[  4   2   2 -76  -9   3] -> tuni
[4 2 2 1 3 3] -> roze
[27 82 14  1 19 33] -> gika
[12 31  7 32  6 12] -> Bevap
[-18 -73 -13 -75 -19 -31] -> fanet
[-17 -89 -13 -85 -29 -49] -> Mimek
loc: [-17] | Mimek, 1
loc: [7] | Bevap, 3
loc: [-18] | fanet, 1
loc: [-9] | tuni, 5
loc: [-29] | Mimek, 5
loc: [32] | Bevap, 4
loc: [-85] | Mimek, 4

[ 47 -45 -44  24 -32 -36 -11  11 -30   2 -22 -23   2  27  54 -22 -28 -15
  -3  43  30  36 -32 -35  53   8   9 -63  24 -32 -24  33   4   6  -7  -4
   9 -29  20] = tada
[ 47 -45 -44  24 -32 -36 -11  11  34   2 -22 -23   2  27  54 -22 -28 -15
  -3  43  30  36 -32 -35  53   8   9 -63  24 -32 -24  33   4 -29  -7  -4
   9 -29  20] = Dez
[ -3  24   6  40  20 -25   6   3 -61  72  -4  -1  12  27 -21  34  -3  10
   2  -9  12 -37  -9  -1  -4  22  33 -13 -33 -35 -47  -7  42  28  23 -26
  17 -42  33] = nunas
[ 23   4  24  34  28 -20  34 -28 -44  -2   0  36  24  -9  15  13 -24  47
  -2  -8  15 -33  14  15 -33  45  -8  -4 -14  26 -33   4  12  -7  84 -10
   1  27 -41] = tizu
[ 15  13  24  37 -65 -21   8   3  -1  -6  -8 -47   0  40  37  14 -54  16
  50  26  19  61 -26 -26  41 -26 -22 -18   3 -39 -38  38 -17 -11 -54   5
  26 -52  50] = Pibam
[ 15  13  24  37 -65 -21   8   3  -1  -6  -8 -47   0  40  37  14 -54  16
  50  26  19  61 -26 -26  41 -26 -22 -18 -33 -39 -38  38 -17 -11 -54   5
  26 -52  50] = Peb
[ 13  -1 -38  -7 -26  -6  15  21  24  -4  -6  -5   5  32   7 -24  16 -40
 -24  22  17  19  -7 -27  -4 -15 -31  12  -1 -35  20  24 -26  -3 -46 -54
   5 -49  13] = Mit
[ 16  28  -5  17   9 -19 -22  36 -60  17  42 -31  27  39 -24  15   1 -10
 -10 -33 -23 -16  24  10  16  77  29  16 -31 -18 -49   4 -42  31  15 -13
 -48  33 -10] = rori
which: [ 47 -45 -44  24 -32 -36 -11  11  34   2 -22 -23   2  27  54 -22 -28 -15
  -3  43  30  36 -32 -35  53   8   9 -63  24 -32 -24  33   4 -29  -7  -4
   9 -29  20] | Dez
loc: [-14] | tizu, 29
loc: [39] | rori, 14
which: [ 15  13  24  37 -65 -21   8   3  -1  -6  -8 -47   0  40  37  14 -54  16
  50  26  19  61 -26 -26  41 -26 -22 -18 -33 -39 -38  38 -17 -11 -54   5
  26 -52  50] | Peb

